Here is a tiny trained network, its code and every weight. The questions are about switching its units off for an input and a class, where a switched-off unit gives its printed mean instead of its output.

import numpy as np


def w(rows, s, z=0):
    codes = np.array(rows[::2]) - 128.0
    scale = np.full(codes.shape[1], s)
    scale[-1] = z or s
    return codes * scale


def norm(h):
    return h / np.sqrt((h * h).mean(-1, keepdims=True) + 1e-5)


def f(y):
    return np.maximum(y, 0)


def log_softmax(a):
    a = a - a.max(-1, keepdims=True)
    return a - np.log(np.exp(a).sum(-1, keepdims=True))


def net(x, mask):
    res = np.array(x, float).reshape(1, 6) / 4 @ E
    u = 0
    for l in range(4):
        y = f(norm(res) @ A[l][:, :-1].T + A[l][:, -1])
        res = res + np.where(mask[u : u + 6], y, B[l][:, -1]) @ B[l][:, :-1]
        u += 6
    return log_softmax(norm(res)[-1] @ U[:, :-1].T + U[:, -1])


A, B = {}, {}
E = w([
[248,39,122,78,65,53,146,110],'x0',
[58,55,163,35,206,110,252,116],'x1',
[86,186,211,61,55,60,113,214],'x2',
[131,95,156,241,137,92,172,202],'x3',
[128,126,121,129,131,129,125,129],'x4',
[109,93,204,142,84,175,124,104],'x5',
],0.0017)
A[0] = w([
[141,102,97,112,154,125,137,119,95],'L0N1',
[151,184,42,150,121,80,82,151,170],'L0N2',
[96,150,34,149,167,152,123,68,98],'L0N3',
[72,57,254,182,38,233,104,93,67],'L0N4',
[177,86,123,102,87,76,142,119,255],'L0N5',
[113,26,244,129,20,238,96,60,71],'L0N6',
],0.0026,0.0023)
B[0] = w([
[123,144,144,129,121,115,117,133,144],'L0N1',
[113,160,107,120,135,101,228,104,222],'L0N2',
[163,145,221,110,122,129,120,198,191],'L0N3',
[173,207,8,102,228,29,135,198,201],'L0N4',
[111,196,188,146,171,224,122,166,253],'L0N5',
[172,215,2,93,219,11,150,158,200],'L0N6',
],0.003,0.0024)
A[1] = w([
[241,50,134,72,78,28,126,125,134],'L1N1',
[143,173,96,165,85,154,70,144,251],'L1N2',
[108,96,142,98,179,150,182,141,213],'L1N3',
[225,1,122,101,36,55,116,93,63],'L1N4',
[122,152,136,177,150,118,186,165,151],'L1N5',
[138,125,104,154,122,156,111,123,124],'L1N6',
],0.003,0.0025)
B[1] = w([
[53,244,147,172,195,237,135,175,182],'L1N1',
[108,75,175,82,102,95,216,80,254],'L1N2',
[175,158,131,163,44,87,139,89,223],'L1N3',
[69,220,167,162,172,254,132,180,149],'L1N4',
[175,97,148,79,140,107,77,137,212],'L1N5',
[127,126,141,110,104,118,166,104,150],'L1N6',
],0.0032)
A[2] = w([
[7,160,119,177,160,132,103,136,54],'L2N1',
[122,54,140,201,140,95,125,171,5],'L2N2',
[59,50,147,75,158,120,170,126,35],'L2N3',
[156,190,101,201,62,138,4,146,93],'L2N4',
[127,138,119,85,119,136,121,77,201],'L2N5',
[177,166,90,188,30,136,60,111,94],'L2N6',
],0.0039,0.0012)
B[2] = w([
[255,137,166,99,126,181,161,151,228],'L2N1',
[183,94,148,146,85,109,94,166,201],'L2N2',
[152,143,123,143,63,112,177,76,196],'L2N3',
[110,77,136,57,165,119,221,108,245],'L2N4',
[137,103,134,161,110,101,113,157,248],'L2N5',
[81,88,155,80,141,111,199,96,236],'L2N6',
],0.005,0.0014)
A[3] = w([
[143,68,84,152,128,150,149,64,154],'L3N1',
[133,142,207,92,83,94,138,195,254],'L3N2',
[154,154,51,125,146,67,126,135,102],'L3N3',
[114,156,116,28,125,178,107,58,185],'L3N4',
[155,1,41,179,209,215,89,75,94],'L3N5',
[94,120,86,50,105,156,42,70,97],'L3N6',
],0.004,0.0017)
B[3] = w([
[76,160,156,88,92,85,89,125,173],'L3N1',
[110,112,72,145,136,157,59,55,255],'L3N2',
[136,115,95,110,207,86,126,136,156],'L3N3',
[170,69,146,254,139,95,142,194,190],'L3N4',
[48,207,157,56,52,100,24,145,171],'L3N5',
[156,57,151,206,123,88,94,211,138],'L3N6',
],0.0041,0.0047)
U = w([
[110,85,142,104,103,116,221,71,138],'0',
[71,163,144,94,91,123,64,126,155],'1',
[160,168,151,144,161,243,150,157,126],'2',
[146,145,71,112,187,89,139,151,106],'3',
[147,118,125,147,126,119,113,107,207],'4',
[161,50,138,187,107,107,103,169,99],'5',
[110,55,61,111,130,198,109,118,43],'6',
[84,3,51,99,138,249,117,131,2],'7',
],0.011,0.0068)

Each question gives the input, the list of numbers given to net, and the class t.
The units are the neurons (one row each of A and B). Each row of codes is followed by its name. A weight is (code - 128) times the scale printed after its matrix; where a second scale follows, it is the last column's (A, B and U).
mask holds one flag per neuron, layer by layer. A switched-off neuron (its flag False) gives its mean, the last column of its row in B, instead of its output. The means were averaged over made-up inputs and are rounded, as every weight is.
A unit's drop is (log p(t) with every unit on - log p(t) with that unit switched off) / (log p(t) with every unit on - log p(t) with every unit switched off).
The circuit of an input: a set's keep is (log p(t) with only the set's units on - log p(t) with every unit switched off) / (log p(t) with every unit on - log p(t) with every unit switched off). Starting from the 12 units with the biggest drops (on a tie, the unit counted first), units are removed one at a time, each time the one whose removal leaves the highest keep (on an exact tie, the one counted first), for as long as the keep stays at least 0.8.
circuit, biggest first: the units of the circuit, biggest drop first
unit that matters most: the unit with the biggest drop
k most important neurons: the k neurons with the biggest drops, biggest first
top k neurons in layer l: the k neurons of layer l with the biggest drops, biggest first
input [-7,-6,6,1,-6,-2], class 2: 3 most important neurons : [L2N1, L1N3, L3N5]
input [-4,-3,1,7,-7,8], class 3: circuit, biggest first : [L0N4, L0N6]
input [6,-8,7,6,-5,7], class 0: top 2 neurons in layer 2 : [L2N4, L2N6]
input [3,-6,-1,1,-1,-1], class 0: unit that matters most : L2N6
input [7,-6,4,-8,5,4], class 5: circuit, biggest first : [L3N4, L3N6]
input [7,5,5,-5,-7,-3], class 2: top 3 neurons in layer 3 : [L3N5, L3N4, L3N1]
input [6,2,3,4,8,8], class 3: 2 most important neurons : [L0N6, L0N4]
input [-2,6,6,-7,6,3], class 5: 2 most important neurons : [L3N4, L1N2]
input [4,-8,7,5,-6,-4], class 0: circuit, biggest first : [L2N4, L2N6]
input [-7,6,-6,3,4,-3], class 2: circuit, biggest first : [L2N1, L1N2]
input [3,3,-7,6,7,3], class 1: circuit, biggest first : [L3N5, L1N2, L3N1]
input [-6,-2,4,4,-6,-1], class 2: 4 most important neurons : [L2N1, L3N5, L3N1, L1N3]
input [-6,-8,1,-6,-4,-5], class 0: 2 most important neurons : [L2N4, L2N6]
input [8,4,4,6,-8,2], class 2: circuit, biggest first : [L1N1, L1N4]
input [-7,-2,4,-2,-7,-2], class 2: circuit, biggest first : [L2N1]
input [-1,-6,-8,3,2,1], class 1: 2 most important neurons : [L3N5, L1N3]
input [7,-8,4,-2,-3,-8], class 0: top 2 neurons in layer 2 : [L2N4, L2N6]
input [1,2,-6,-3,7,7], class 3: circuit, biggest first : [L0N6, L0N4]
input [-5,6,5,3,7,8], class 3: circuit, biggest first : [L0N4, L0N6]
input [-2,-8,8,4,3,6], class 0: 3 most important neurons : [L2N4, L2N6, L3N5]
input [7,3,5,1,-5,-6], class 2: unit that matters most : L1N1
input [-8,-7,4,0,-4,-3], class 2: 3 most important neurons : [L2N1, L1N3, L0N2]
input [-8,2,5,-4,2,-3], class 2: 3 most important neurons : [L2N1, L3N5, L3N4]
input [7,3,-8,-4,-2,-2], class 1: top 2 neurons in layer 3 : [L3N5, L3N1]
input [-1,3,-2,7,5,0], class 5: 2 most important neurons : [L1N2, L2N2]
input [4,5,-8,-6,4,5], class 1: 2 most important neurons : [L3N5, L1N2]
input [-3,0,-8,-2,-7,-4], class 1: circuit, biggest first : [L3N5]
input [6,5,-2,-7,0,-6], class 5: top 2 neurons in layer 2 : [L2N1, L2N4]
input [1,-7,5,4,-2,-1], class 0: 2 most important neurons : [L2N4, L2N6]
input [-6,1,-6,2,3,3], class 1: 2 most important neurons : [L3N5, L1N1]
